Below is a small trained network, with its code and all its weights. Each question gives an input and a class and asks what happens when units are switched off, that is, made to give their printed mean instead of their output.

import numpy as np


def w(rows, s, z=0):
    codes = np.array(rows[::2]) - 128.0
    scale = np.full(codes.shape[1], s)
    scale[-1] = z or s
    return codes * scale


def f(y):
    return y / 2 * (1 + np.tanh(0.7978845608 * (y + 0.044715 * y**3)))


def log_softmax(a):
    a = a - a.max(-1, keepdims=True)
    return a - np.log(np.exp(a).sum(-1, keepdims=True))


def net(x, mask):
    res = np.array(x, float).reshape(1, 5) / 4 @ E
    y = f(res @ A[0][:, :-1].T + A[0][:, -1])
    res = res + np.where(mask, y, B[0][:, -1]) @ B[0][:, :-1]
    return log_softmax(res[-1] @ U[:, :-1].T + U[:, -1])


A, B = {}, {}
E = w([
[200,116,185,158,123,150,159,172,104],'x0',
[137,219,141,153,147,104,178,3,94],'x1',
[171,160,105,135,132,139,76,144,132],'x2',
[145,93,173,135,52,131,88,74,136],'x3',
[85,161,162,119,155,203,96,168,63],'x4',
],0.013)
A[0] = w([
[109,126,112,191,157,137,182,207,109,108],'N1',
[127,124,52,123,127,104,86,44,146,206],'N2',
[146,138,188,135,104,213,128,51,82,161],'N3',
[90,156,100,34,178,181,70,246,70,251],'N4',
[190,185,59,218,189,164,89,223,122,183],'N5',
[150,180,208,162,56,100,80,97,69,204],'N6',
[58,104,59,83,157,103,178,63,156,209],'N7',
[216,56,57,84,69,117,129,149,126,168],'N8',
[212,97,159,186,51,200,133,141,212,157],'N9',
[51,120,72,71,127,116,147,100,159,202],'N10',
[96,164,173,145,134,138,64,27,114,170],'N11',
[188,116,165,171,102,133,164,160,87,210],'N12',
[205,94,157,177,46,145,208,148,140,208],'N13',
[254,45,184,114,108,153,193,128,101,157],'N14',
[159,180,188,122,97,135,147,101,143,183],'N15',
[86,236,103,131,53,100,124,83,128,215],'N16',
],0.0074,0.0029)
B[0] = w([
[160,88,113,138,148,153,135,145,107,167],'N1',
[133,204,102,185,127,181,165,118,134,193],'N2',
[123,133,159,123,60,106,78,194,64,183],'N3',
[37,27,81,37,254,208,30,226,68,246],'N4',
[76,122,107,123,144,80,92,132,182,201],'N5',
[91,140,199,141,67,137,96,110,78,190],'N6',
[200,146,63,151,112,135,147,121,140,204],'N7',
[84,101,67,146,160,150,146,85,151,185],'N8',
[112,112,149,105,89,138,137,91,52,195],'N9',
[143,160,50,186,127,154,111,176,116,187],'N10',
[147,166,211,185,80,215,108,160,153,192],'N11',
[68,62,209,117,149,87,144,59,107,179],'N12',
[64,72,159,112,137,103,219,29,61,196],'N13',
[97,32,128,56,146,76,176,120,75,199],'N14',
[105,143,158,139,87,73,90,115,141,166],'N15',
[153,177,107,197,127,173,88,210,190,198],'N16',
],0.0069,0.012)
U = w([
[86,94,189,83,108,35,216,43,96,243],'0',
[165,220,237,194,29,184,101,163,136,1],'1',
[78,117,128,60,206,208,79,255,109,165],'2',
[243,212,30,206,118,147,199,81,233,59],'3',
],0.0074,0.00035)

Each question gives the input, the list of numbers given to net, and the class t.
The units are the neurons (one row each of A and B). Each row of codes is followed by its name. A weight is (code - 128) times the scale printed after its matrix; where a second scale follows, it is the last column's (A, B and U).
mask holds one flag per neuron, in row order. A switched-off neuron (its flag False) gives its mean, the last column of its row in B, instead of its output. The means were averaged over made-up inputs and are rounded, as every weight is.
A unit's drop is (log p(t) with every unit on - log p(t) with that unit switched off) / (log p(t) with every unit on - log p(t) with every unit switched off).
The circuit of an input: a set's keep is (log p(t) with only the set's units on - log p(t) with every unit switched off) / (log p(t) with every unit on - log p(t) with every unit switched off). Starting from the 12 units with the biggest drops (on a tie, the unit counted first), units are removed one at a time, each time the one whose removal leaves the highest keep (on an exact tie, the one counted first), for as long as the keep stays at least 0.8.
units of the circuit, in order: the units of the circuit, biggest drop first
top k neurons: the k neurons with the biggest drops, biggest first
drop when u is switched off: that unit's drop, to one decimal
input [1,-2,-2,0,-1], class 0: units of the circuit, in order	[N4, N16]
input [-4,5,8,-1,5], class 1: units of the circuit, in order	[N11, N14]
input [1,3,1,3,8], class 1: top neuron	[N11]
input [-4,1,-4,4,0], class 1: top 2 neurons	[N11, N8]
input [8,7,2,5,1], class 0: top 2 neurons	[N14, N13]
input [-8,4,1,8,-5], class 3: top 2 neurons	[N7, N2]
input [-1,7,-5,6,-8], class 1: top 2 neurons	[N11, N6]
input [3,-1,1,1,0], class 0: drop when N4 is switched off	0.1
input [0,1,6,7,6], class 1: drop when N2 is switched off	0.0
input [7,-1,4,-5,-2], class 0: drop when N16 is switched off	0.1
input [-3,1,-3,3,3], class 1: drop when N4 is switched off	0.2
